The same points and some others measured another way (B), then each row and its match in B:
B:
0: [  33   77   98 -105  -21  107   67  -80   57    8  -94  -10   49  -91
  -58   61   70  -11   15   18   19   48  -65  -21   -6  -46  140    3
   84   64  -29  112   28   -5  -49    1  -28   51  -40   43   95  -61
   74  -29   50  107   91   11]
1: [ -32 -110   43  -58 -140   65  -53  -24  143  -13  -23   19   61 -252
  -33   95  107   25  -75  -22  -54    8  -90  -99  -43  -47   38  -88
   83  -32 -150   66  -76   -7 -138   20   56  153   -2  -71  -74   72
   79  -62  -58  224  -99   -8]
2: [ -50 -223 -159  260  -92 -218  -83 -127  200  -93 -116  -15 -150   42
   71  -23  -16 -148    7   49 -143  192  358   57  -54  142  -13   93
 -159  311 -170  112  540   37  124 -149  -61  329   46  102  -42   35
 -224  602 -137 -206  -83 -242]
3: [ -19  167  156 -134   70  253   89  -38   63   13  -34   97   57 -125
   -9   76   50    2  -68  106   33  -27 -179    5   38 -144  133  -37
   65  -27  -55   41 -190   57   13  141   -7   69  -21   61   48 -150
  138  -99  -84  157   86   69]
4: [ -21 -130   61  -75  231   95 -194  100  170   90 -151   90   26  -99
   50  228  -70   44   87  -19  -19 -237  -67   26   86 -106  -13 -118
  113   -2  216    8  -28   92 -179   89  179   50  -78 -225  -55  -32
  194  -15 -272  107   18  163]
5: [  17  -26    5   -8  -19   29   79   -5   96   27  -42    0   76 -128
    2   30   55  -22  -43   -5  -26  111   63  -64  -14   27  124   -8
   41  149  -60   76   55   26  -39  -58  -64   58  -82  113   43  -96
  -42  107   -6   42   26  -55]
6: [ -43  -84   59 -113   49  131  -82   63  185   15  -96    3  153 -167
  -39  133   64   22   12  -15  -23 -100  -69   -5   64 -130   27  -96
  104   -3  -22   67 -108    0 -157   93   56   30  -21 -146  -62  -22
  182 -105 -111  235   -9  118]
7: [ -35  -97 -152  162  110  -27  -36   16  196   -2  -92   37   -2    4
  -49  103  -91 -107   34   73  -66   38   29   -3   51   -4  -89   -7
   24  158  -59  -79  283  -49  142   45   -5   89   37  -24  -31  -73
   63  289 -204  -75  -85  -21]
8: [  29   14   33 -138   71  171   24   94   90   76  -15   44  141 -200
  -78  185   34   45  -35  -22   17  -82 -239 -117   45  -78   20  -76
  168  -65    2  -29 -202  -47 -122  137   77  -85  -76  -75    1  -92
  206 -255  -52  211  -15  162]
9: [ -17   31 -104   29  252   93   -1   85  130  -41  -42   73  -70  168
   96  111  -38 -115  -30  111  -34  -78  155  197  115   59  -48  232
 -229  118  -93  105   61   45   79  259   53   48  -57   84  -35 -274
  -49  148 -169 -144   86  147]
10: [ -94  -16 -123  180  201   13   36   70  164    7  -34   97  -62   61
   85   -9  -98 -126  -36  128  -63   35  171  114   52   19   15   57
 -119  165  -57  -24  161  110  148   52  -32  189  -39  101  -41 -189
  -83  407 -266 -150  -15  -48]
11: [  49  109   61  -53  -54   35   90 -133   -7    9  -80  -15  -82  -16
  -43   24   40  -35   25   16   21   89  -21   -3  -65   63  147   86
   24   60  -21  141  135   11  -39  -48   -5  130  -63   94  134  -39
  -20   58   99    1   99  -44]
12: [  75   86   27 -108  229  155   98   78   82   70 -103    8  155   -4
  -22  137   -1  -21   36   18   40  -12  -12    6  115  -43  100   40
   71  169   90   55   -7  -15   -5  101  -50 -176 -120   93  118 -270
   95  -45  -20    8  168  142]
13: [  82 -165   16  -87 -281 -130  -93 -189   97  -91 -167 -174  -18  -66
  -90   78  176  -21   80 -120  -54  117  152  -21  -90  128   62  119
    0  140 -148  316  323 -111 -208 -125   22  130   -6  -43   52  162
  -53   21  235   94   32  -58]
14: [ -82 -160  -46   95 -205  -51   39   52  104   88   97   57   28 -391
  -10  -21   44   40 -148  -74  -84  118  -86 -243 -159   52   93 -206
  159  -58 -115  -82  -98   70 -165 -189   37  267  -97   -9  -95  133
  -42   92 -102  191 -244 -175]
15: [  29   24    5 -160  247  275   15  255   71   96  126  197   57 -172
  139  259    5   72 -197   24    1 -218 -206  -50  102   -8  -32   30
  -42 -131  -22  -35 -500   84 -141  366  188 -100 -182   30 -108 -296
   91 -338 -224  116   -7  292]
16: [  92  -22 -200  112    0 -142   85  -40   21  -31  -15  -40 -179  161
   35   45   -7 -127  -17   -3  -49  147  233   52  -50  304   -5  318
 -220  200 -136  160  344  -43   47   15    8   90 -108  214   74 -146
 -241  249   96 -267   41  -35]
17: [ -25  -56 -132   48 -337 -204   34 -132    9  -74  -13 -163 -200    2
 -123  -96  126  -91   18 -106  -58  156  139   36 -211  282   62  228
 -115  -59 -262  264  261  -72 -214 -149   85  344  -54  -27   16  215
 -171  100  274   39  -83 -116]
18: [  74  -38   -3  -52  -84  171   73   27  107   55   85  119  161 -378
  -79  235   51   64 -187   14  -25   64 -385 -337   -2  -72  -43 -178
  234  -25 -153 -180 -200 -112   40  129   15  -88   -1   56  -35  -83
  186 -238 -102  207 -168   37]
19: [-121 -114  143 -108 -383  -38 -128 -217  158 -153 -140 -141  -24 -160
  -71  -88  253  -26   23  -47  -69   65  145  103 -132  -40  160   14
  -34  -40 -276  369  100   22 -275 -129   26  426   74 -157  -64  300
  -13   48  139  317  -23 -126]
20: [ -65  -52 -103   -5  -10  -11  -54    3  175  -84 -114 -106   14   74
 -113   34   62 -112   72    4  -42  -26  112  154   32   27  -39  154
  -88   31 -183  175  162  -88  -77  104   45  118   24 -123  -47    9
   57   63   29   83   -2   92]
21: [  -1   -8 -163   72 -118   50  137   48   73  -56  192   88  -52 -135
   39   54   88  -64 -271   61  -79  137  -41  -95  -57  163  -52  158
 -169  -11 -404    7 -127  -41   77  187   16  123  -43  222 -103 -156
 -142   -7  -36    0 -158  -13]
22: [ -23  -70   -6  -85  -25   37   -2   74  109    8  -24  -38   65 -111
   11   45  105   -6  -39  -61  -35  -14   91   23   -9   49   81   59
  -34   22  -97  170  -87   28 -212   30   50   82 -113  -16  -41  -44
  -24  -51   19  137   14   64]
23: [  55  183   87 -189  472  367   99  222   93  141  -56  150  232  -47
   17  252  -80   27  -12   97   83 -197 -235    6  230 -199   55  -56
  136   48  199  -98 -324   33   35  323   18 -305 -137   36   72 -432
  277 -239 -224   80  187  321]
24: [ 137  203  -72  -66 -100   51  204  -87 -127    7   91   14 -194   19
  -73   97   43  -44  -95    8   35   98 -193  -75 -113  252   36  272
  -79  -90 -171   97   -1  -93   -9  135   96   44 -111  190  136 -120
  -69 -182  223  -66   29   59]
25: [  33  -13   44  -23 -239 -124  -68 -285   29  -49 -216 -136 -169   10
 -181   26   47  -51  188  -54   -6   83  -28   11 -145   77   82   59
  104    7  -10  209  436  -85 -127 -184   72  275   45 -142  138  258
   62  108  193   64   28 -108]
26: [ 180  353  -28  -64  201  121  292  -29 -195  116   37   89 -208  153
   -3  114  -99  -45  -19   62  103   44 -178  -15  -31  224  119  279
  -46    9  111   26   24   10   83  133   58  -79 -213  287  273 -334
  -64  -80  135 -244  202  114]
27: [ 163  155   57 -106   20   72  139 -144  -48   -1  -85   -9  -65   59
  -12  121   48  -38    9   32   39  108  -10  -13   -6  117  128  196
  -29  168  -13  173  171  -44   42   49  -33  -44  -89  224  207 -196
  -51  -12  158 -110  202   23]
28: [  54  196   82 -170  -15  191  166  -43   -5    0   -4   -6   61  -69
  -84   64  107  -14  -55   35   53   46 -151  -15    1   -6  137  101
   32  -22 -122  125 -145  -46  -44  132  -20  -28  -68  114  109 -157
   75 -212  141  135  113  100]
29: [ -38 -150   25  -80   -3   29 -129   72  135   49  -63   10   16 -175
   11  127   43   44    9  -82  -42 -128  -27  -19  -18   -5   22  -62
   64  -70   25   95  -86   55 -278   16  168  139  -93 -184  -83   75
   83  -79  -99  191  -56   87]
30: [ 180  134 -234  -39  304   71  199  142   27  -13   -7  -44   43  292
   11  172   -6 -144  -28   44   24   55  183  125  165  238  -61  456
 -265  274 -125  151  128 -149  140  329  -50 -333 -164  310  125 -511
 -115  -29  126 -288  214  259]
31: [  57   69 -122   -5  241  181   73   95  130  -25    6   98   57   64
    0  215  -35  -91  -89  130  -10  -34  -86   28  156    1 -117  163
  -97  114 -149  -41  -20  -91  197  358    7 -152   -8  126  -11 -345
   89  -38 -146  -81   36  199]
32: [ -28 -211   -1  -27  -77   38 -125   42  191  -16   -9   59   55 -252
   57  150   87   34 -108  -31  -88  -34  -11  -91   -5  -17  -24  -76
   18   20 -140   58  -79   26 -148   63   94  133  -24  -66 -144   26
   31  -22 -161  168 -125   18]
33: [ -86   12   52   -7 -267  -67  -24 -187   41  -35  -97  -86 -153  -93
 -148  -80   77  -41   79  -38  -21   56  -55   26 -179   39  125   -1
   75 -136 -105  169  173    7 -188 -166   90  400   20 -157   39  277
   39   77  122  186  -61 -119]
34: [  70  139  -79   51  283  141   96   47   18   57   29  191 -151   85
   82  193 -142  -63  -75  142    8  -52 -134   10   72   76  -52  141
  -85   53   25  -90   20   41  189  253   82   -8  -84  169   57 -316
   10   77 -207 -208   45  118]
35: [ -15   75  166  -97   27  104  -81 -177   79  -39 -192   32 -106   23
   -9   88   19  -33   95   81    8  -65  -40  122    4  -97  105   22
   19   20   37  173  147   66  -37   38   66  222   36  -73   77   19
  114   77  -63   64  129   20]
36: [  90  165  -59   19  -69   23  192  -84 -101   53   77   67 -197  -43
  -47   66  -22  -35  -84   26   18  115 -193 -118 -128  199   64  143
    4  -61  -79   -1   45  -24   27   26   71  121 -108  176  129  -85
  -63  -24   99  -82  -13  -34]
37: [ -96  141   -9   55  123  146   96   56   55   91   33  142  -61 -109
  -58   27 -103  -36  -41  102   12  -54 -261  -32  -24  -73   49  -95
  114 -147   14 -154 -120   78   39   74   78  185  -44  -44    5  -69
  143   49 -203   82  -76   22]
38: [   4 -370 -161  114 -409 -440 -126  -93   61   19  -99 -238 -172 -128
  -55  -82  108  -17  112 -290 -120  172  358  -81 -280  375   98   82
   -8   83  -51  302  463   -5 -453 -462  120  381 -163 -136   -9  399
 -278  276  257   24 -142 -239]
39: [ -57  -97    0 -115 -138   86    0   79  172  -12   -6  -71  215 -256
 -115   50  166   13  -63  -73  -37    9  -60  -76   -6  -59   49  -65
  101  -46 -206   99 -183  -75 -218   45   14   37  -34 -108  -91   38
  118 -194   46  330  -83   72]
40: [  13  -82  -50 -154 -385 -127   58  -76   74  -65 -115 -350  166 -107
 -290  -79  268  -42  109 -221  -10  166  121  -17 -132  135  139  131
   81    7 -244  360  152 -220 -380 -183  -33   57  -60 -130   64  225
   11 -187  483  314   14   -1]
41: [ -69  100  -73   29  -31   74  106   20   53   30   40   25  -43  -90
 -138    6  -13  -57  -35   41    2   14 -204  -31  -61   13   17    7
   68 -151 -128  -49  -59  -34  -20   66   72  168  -23  -54   -3    8
  103  -27  -19  124 -103   28]
42: [  37 -153    7 -126  -81   -4 -134   -4  115  -12  -89  -57    2 -112
  -20  166  102   26   24 -103  -43  -80   14  -12  -20   64   -4   59
    7  -15  -52  197   22  -38 -269   49  149   77  -67 -137  -43   74
   51 -140   40  153   -5  108]
43: [ -47   59 -179   50   90   77  155  157   96   13   90   14   50  -13
  -47   13    9  -98 -110   42  -22   40   -3   25   27   85  -15  138
  -89   -1 -212   -6  -99  -44   27  169    1   17  -91   94  -44 -204
  -22   12  -32   18  -56   92]
44: [ 170   24 -130  -10  301   45  130  209  -42  210   54  115  -21  -36
   87  233 -134   31  -56  -59   25  -39  -76 -155   40  209   15   91
   43  102  218  -91  -55   36  -61   92  105 -211 -291  171  103 -328
  -50  -64  -81 -187   59  155]
45: [ 173  225   54  -83  123  122  183 -109  -78   61  -64   57  -75   52
  -27  149  -38  -28    9   64   70   84 -145  -65    6   84  117  139
   51  133   80   43  130  -31  111   72  -24  -92 -103  236  241 -254
   17  -23   84 -144  187   45]
46: [ -38   74 -110   39  242  125   90  122  150    8  -44   27   92   75
  -43   64  -46 -114   -6  100   -2  -19   25  101  123  -37  -18   97
  -48  109  -78  -13   29  -31  116  193  -39  -47  -35   54    2 -260
   77  102 -129  -29   47  129]
47: [ 252   25 -373  154   55 -119  237   18  -16   34   47  -46  -38  125
 -142  213  -81 -132  -41   -9  -14  251  -47 -207    9  357 -165  310
  -41  269 -153  -90  407 -300  257  116  -60 -289  -91  311  165 -299
 -105   70  175 -339  -33   47]
48: [ 212   59   37  -50 -132 -146   77 -290  -85  -27 -193 -128 -192  137
  -28   63   61  -60  128  -57   18  213  185    7 -109  263  172  267
  -49  277   42  315  528  -52  -38 -186  -42   73  -97  215  285  -26
 -188  183  315 -223  231 -122]
49: [  32   -7  -36    6  152  194  130  204   48   85  235  278  -14 -240
  280  151   12   45 -361   77  -62    2  -49 -147   24   99   39   27
 -142   29 -138  -82 -420  183   26  230   60   31 -204  316 -113 -363
 -170  -35 -284  -54  -68   49]
50: [ -13  -76   15  -71   74   64  -33   78  142   47  -90  -13  113 -115
  -16  102   34    4   26  -41  -18  -48   19   -5   42  -34   67  -40
   74   64   31   84  -23   18 -156   19   40   15  -90  -72  -10  -56
   82  -19  -64  131   26   81]
51: [  14  -35  -93   -1  166   60   86  227   72  214   22   47  149 -227
  -86  131  -89   44   -4  -88   15  -52 -205 -203    6    8   37 -161
  260  -38  170 -172 -144   -9 -153  -28   76 -105 -192  -81   18  -96
  152 -102 -108  122  -83  107]
52: [  36 -281  -23   40 -403 -279 -125 -243  128  -80 -196 -210  -49 -125
 -101  -10  157  -32  111 -160 -103  222  255  -77 -175  164   94   25
   54  204 -131  295  516  -85 -224 -341  -19  279   10  -69   40  313
 -122  253  222   73  -54 -235]
53: [ -90   42  -56   91  -86   36   59  -30   58   19   56   83 -131 -139
  -58   -2  -22  -47  -84   58  -36   31 -177  -56 -106   32   17  -28
   36 -147 -148  -63  -24   32    1   17   92  296   -6  -29  -42   57
   35   80 -104   88 -155  -64]
54: [   1  -41   12   52 -464 -201    7 -325    4  -44 -124 -155 -178 -146
 -237  -71   96  -41  105  -93  -35  226  -84 -131 -271  132  120  -19
  170  -47 -138  153  423 -106 -138 -331   28  397   57  -99  118  391
   -3  145  266  136 -116 -264]
55: [  24   -7 -165   53 -101   12   92   -3   91  -38   53  -11    2  -77
 -115   89   43  -78  -97   20  -45  116 -100  -95  -32  106  -73  109
  -17   14 -273  -11   74 -149   64  121   10   41    4   72  -20  -65
   16  -19   40   31 -120   19]
56: [  75   51   26  -54 -152  -25  117 -140    6  -28  -67  -81  -27  -33
  -51   -2  112  -46   -3  -26   -3  180   85  -28  -81  126  162  138
  -16  136 -117  209  184  -34  -62  -94  -64   98  -69  157  135  -34
 -102   64  203    2   94  -84]
57: [ 106   88 -242   39    3  -82  192   66  -71   82   54  -76 -105   68
 -149   63  -37  -79   11  -81   22   91  -69  -70  -87  307  -15  252
  -20  -28  -60   28  136 -139  -69   30   82  -42 -177   85  123 -106
  -67  -62  217 -110  -17   86]
58: [   2   80  179 -127  -93  151    3 -167   69  -62  -77   55  -39 -115
   22   75  112   -2  -56   78   -6   25  -75   18  -24  -75  135   12
    1   18 -124  162  -27   56  -25   64    8  193   22   62   40  -28
   46  -24  -18  130   76  -26]
59: [ 102  197  -47   -5  124  223  159   -1  -18   66  104  207  -81 -108
  -52  247  -95  -13 -151  139   32   -4 -460 -192   21   12  -85   20
   93  -89  -77 -220 -132  -76  216  290   90  -64  -18  143   64 -240
  164 -175 -141  -35  -65  115]
60: [  13 -243 -115   34 -260 -303  -61  -23   28   42  -68 -185 -137  -79
  -18  -55   96   -9   79 -244  -78  103  299  -24 -210  328  125  125
  -40   49  -13  295  281   29 -425 -325  123  278 -202  -80   11  239
 -241  156  228   26  -52 -124]
61: [  53  -40   89  -46   15  145  -29  -68  125    1  -49  130   41 -203
   51  198   28   24  -97   77  -35   16 -149 -132   35  -87   20  -94
   88  103  -55  -24  -10   16   64   95    6   43   15   75    0 -105
   94    7 -175   67  -16   -6]
62: [-153  -23  -93   72 -281 -118   38  -67   86  -12  -43 -154  -50 -114
 -244 -161   70  -81   77  -77  -34   99  -34    9 -184   63   86  -14
  102 -162 -183  101  148  -63 -208 -198   51  366    3 -210  -17  293
   49   94  154  238 -157 -116]
63: [  52  -81   17  -71  -65   -9  -29  -77  127  -31 -150  -95   81  -52
  -66   93   96  -32   62  -46  -26   68   87   -9    8   18   64   47
   45  168  -60  179  207  -73  -92  -37  -28   20  -25   -6   57  -10
   32   41   81   72   66    2]
64: [  24 -125 -274  111 -121 -311   10  -30   54  -42 -127 -258 -144  219
 -136  -64   32 -159  174 -147  -55  134  366  141 -111  355    5  342
 -167  149 -110  296  523 -125 -187 -162   44  156 -117  -38   74   94
 -207  262  289 -150   19  -33]
65: [ -76  -10   39   20 -386  -86  -17 -231   15  -52  -25  -45 -225 -172
 -125  -71  101  -25   -4  -34  -43   99 -118  -49 -244   88  104   -3
   55 -189 -197  147  137    6 -180 -169  120  479   35 -116    2  326
  -12   58  125  187 -144 -182]
66: [ 235  102   14  -79  189   75  117  -81   -1   59 -149   11   45   71
  -21  239  -40  -32   65   29   52   96  -32  -89   90   73   64  126
   76  314  136   54  279  -98  132   60  -77 -260  -95  232  245 -307
   32   25   71 -195  221   71]
67: [   3  203  -69  -19  154   90  149   57  -42   81   11   38 -122   81
  -71   41  -78  -63   24   37   53  -55 -139   63  -25  101   56  151
  -15 -110   36   14  -35   16  -37  112  108   66 -134   19  101 -148
   47  -46   23  -33   62  124]
68: [ 113  251   18  -28  443  191   69    2  -32  121 -117  182 -168  189
   25  249 -226  -47   98  145   82 -158 -228   70  113   -8   -5  109
   43   42  292  -96  110   51  169  236  119  -86  -98   63  193 -327
  163   37 -196 -230  194  199]
69: [ 120  296  102 -185  170  217  212  -45  -62   37  -63   21    9   90
  -25   94   28  -37    6   72   97   21  -89   65   57   25  173  194
  -17   82   34  147  -53   -4   30  160  -36 -119 -128  209  218 -314
   38 -139  129  -42  270  145]
70: [ 176  198  -96  -77  454  284  274  304  -19  253  109  187  203 -113
  -16  304 -158   40 -114   41   90  -61 -379 -241  160    4  -12  -24
  200   57  200 -294 -313  -57  115  287   11 -465 -244  212  134 -525
  188 -289 -149  -67   73  287]

[-129  204   90  163  -24   -1    4  144    0  124   42  -54 -107   53
  295  -22 -281 -126 -131  -20  241  -32   46 -230  -64   34   46 -101
   76 -119   30 -223  121  111  -94 -128] => 39
[ -71  144 -126  158   45  106  240   14  259   79   62 -129 -101  113
  183   17   94  -79   25  135 -153  -54   45  132 -107 -143   65   -5
 -181   72  147 -100 -193  243   56  -44] => 38
[-406  234  -13  -74  -68 -135  200   57 -107   77  -78  223  121  194
  -53  134  -90 -177   68   35  -25  -95   74  252  -76  -27 -132 -265
 -373  259  151 -238  115  220   49 -225] => 15
[   7   70 -432  308   -8  231 -224  270   23  -80  152  -25 -270 -250
 -156  181  206 -284 -103   74  -29  101   37   33 -148  242  -42  340
  129    4 -124   64   49  -26 -282   15] => 5
[-144   72  576 -305 -167 -250  141 -295 -231  -10 -289   93  279  328
  -22  -85 -242  123 -183    0  144 -120 -209 -126   93  -75   60 -430
 -199  -14  104 -214   93   52  294   54] => 21
[ -24 -200   39 -286 -137   70   10  -26  -13 -234 -275    8 -167  -32
 -223  -31   58 -180 -149  -30 -179   64  -64 -139 -191  255  -31  121
  -28  -30   97  104  114  -51    1  264] => 69
[ -14  124   14  178   97   80  146  -16  209   74   38 -104 -121   55
  295  -75  -76   -4    0   52  -44  -16   -3    2  -79 -128   80  -33
  -81  -51  128 -126 -123  212    3  -25] => 14
[-142  110 -211  220   94   56 -135   65  -32  -48   -8  175 -109 -109
  -81   90   91  -20  112   29  -47   46  -81  269  -66   46  -23  123
 -107  173  -39  -73  157  115 -162  -32] => 6
[-325  274 -266  128 -152   11  104  280    3  149  115  -61  -76  116
   40  167  -29 -389 -147   61   92  -62  184   -9 -109  123  -45  -24
 -116   59   14 -193   84  141  -76 -232] => 49
[-181  -34 -137   52    0   21 -168  121  -93 -127 -116  129 -203 -154
 -117  -93  -20 -115   99  -72  -49   67    9   64  -52  230   45  182
   53  193  -43  -36  321  -10 -200   83] => 19
[ 219 -119  397  -74   90   25   65 -147   48 -126  -91  -56  -80  -99
  206 -360 -317   19  -35  -74 -107   59   -7 -275   11    6   67 -149
  130 -150  178   13 -171  -24   25  198] => 54
[-132   19 -165   17  -41  -58   33 -202  -15  -71  -63  -45   40   60
 -193 -104  155  -61 -109    8 -267   94 -112  273  135   98   94   62
 -307   94  -56   26  -81   57   86  117] => 53
[ -89  232   58  229  136    5  252    8  208  161  120  -74  -37  106
  395 -144 -178   -7  129   67  -51  -78  108   89    2 -237   93 -186
 -136   85  185 -221 -181  275   38 -148] => 44
[ 192  -49  179   97  -42   81  -46 -265  100  -93 -133 -192  -37  104
  -56  -92  273  298  -92  178  -23  -56 -322  -15   72 -120  328  132
   79   18  -79    5  -48   19  191  330] => 2
[   4   -8  208  -10   66   55   95  -75  126  -48 -159   13 -122   57
  177  -96  -70  123   87   40  -26  -57  -98  -41 -121 -112   98  -41
  -14   48  158 -107   56  151   37  117] => 23
[-113  -56   25  -82   14  -72   69 -133  -32 -104 -112   28  -27  -26
  -45 -267 -106  -98   18  -90 -247   87   14  107   81  123   48  -43
 -175   95   72   -5  -16   35   18  109] => 65
[-121   80   29  -61 -133   54  131  101   47    4  -82  -45  -88  123
    5   99   19 -178 -106   94   29  -87   33 -114 -182   33    0  -39
  -38   32  116 -110   50  101   42    4] => 22
[-153  254  223  217   86  -72   83   57   34  176   38    6  -42  104
  441 -158 -360   54   86  -13  228  -96   49 -100   23 -162  128 -224
   27   37   95 -326  112  210  -32 -171] => 32
[ -62  152  239   84  -12 -159  -92 -174 -216   16  -25   69  167   62
   13 -114 -209   62 -144  -36  122   32 -153    7  199   12   66 -212
  -92  -42  -76 -150   27    6   53  -24] => 55
[  77    2    8   62  -27   47   22  -49  -14  -96   42  -51    6  -65
 -139 -115   79  -98  -25   83 -170   12   17   53   66   49   67   -6
    6  111   15   31 -181  -31   35  117] => 62
[  81   67  651 -118  164 -105   15 -222 -162  -63 -207  332  151   24
  200  -43 -463  227   31  -69  152  -10 -222 -113  -87 -181 -159 -450
  -83 -132  235 -189   20  117   36  -24] => 18
[ 152   -3 -132  142 -140  178  -54    1   47 -123   44 -165  -52  -15
 -335  102  460  -45  -94  262 -113  -73  -98   64    6   33  184  219
  120  174 -109   88 -140  -75   85  232] => 10
[-114  168   85  121 -108 -117 -122  -89 -204   28   -3  -12  113   92
  -70  -21  -64  -15 -224   17  162    9 -149  -10  168   84  111  -86
  -51  -30 -158 -140   91  -14   37  -15] => 31
[-207  309 -402  397  -16  -67  -28  110  -60  161  345 -150   32  -50
   39 -110  -82 -354 -182  -22  -55  114  184  170  258  171   58   10
 -154    5 -177 -106 -171   43 -120 -230] => 57
[ -84   88   12   87  -24   34  -72  108  -32    0  -20   -7 -150  -44
  132  -17 -191 -157 -151  -55  121   51    0 -185  -97  145   -8   18
   57 -138   15 -102  135   43 -137  -25] => 13
[ 292   33  365   76  -20   73  -16 -176  -28  -90  -14  -51  100   33
  -77   -6   97  178  -73  204   45 -101 -205  -95   41 -165  129 -127
  146    9   22  -27 -213  -38  165  186] => 7
[  51   41  -86  174   37   50   37   -1   45  -49  120  -87  -43 -103
  -37 -194   44 -112   64   66 -200   21   99  103  111   28  117   29
   15  170    8    4 -194    2  -10   73] => 37
[ -64  162 -370  287  -44  190  -53  298   91   31  183 -100 -214 -105
  -16  184  135 -323 -120  109   14   16  117  -11 -160  143  -29  200
   71   -2  -38  -37  -20   59 -192  -88] => 50
[-226  192  109   79   59  -79   92   57  -43   76  -19  145    2   64
  188  -62 -251  -51  119  -23   62  -55   62   73  -28  -70  -15 -210
 -128  147  126 -239  110  179  -40 -155] => 42
[-177  108  -46   76  -84 -110  -23 -203  -84    3  -85  -41   95  161
 -138  -52  138   73 -125   52  -42    9 -204  220  172   15  182   13
 -239  109 -131  -96   61   76  128   75] => 43
[ 151  -11   88   82   55  165  -92   57   29 -122  -42   55 -153 -136
   -1   76   -1  -29  -37   64   14   18  -89 -113 -186   33  -50   53
  131  -67   74   10  -10   17 -107  108] => 52
[  76    1  359   69  106   23  -32  -85   53  -35 -147   22 -124   -4
  291 -211 -240  210   77  -20  120  -34 -129 -182  -44 -102  154  -73
  150  -30  100 -143  124   92  -20  122] => 63
[-178  182 -199   54 -114   90  203  196  115   81   84  -94  -97  107
   32  176   50 -343 -141  111  -38  -61  147  -12 -186   47  -69  -28
 -136   14  114 -110  -89  161   -5 -133] => 29
[  66  -29   99  120  108   87 -117  101  -11 -110  -24   85 -198 -219
   95 -181 -170  -31  143  -40   -5   37   45 -105  -72   76   44   46
  214   83   64  -41  113  -12 -187   88] => 0
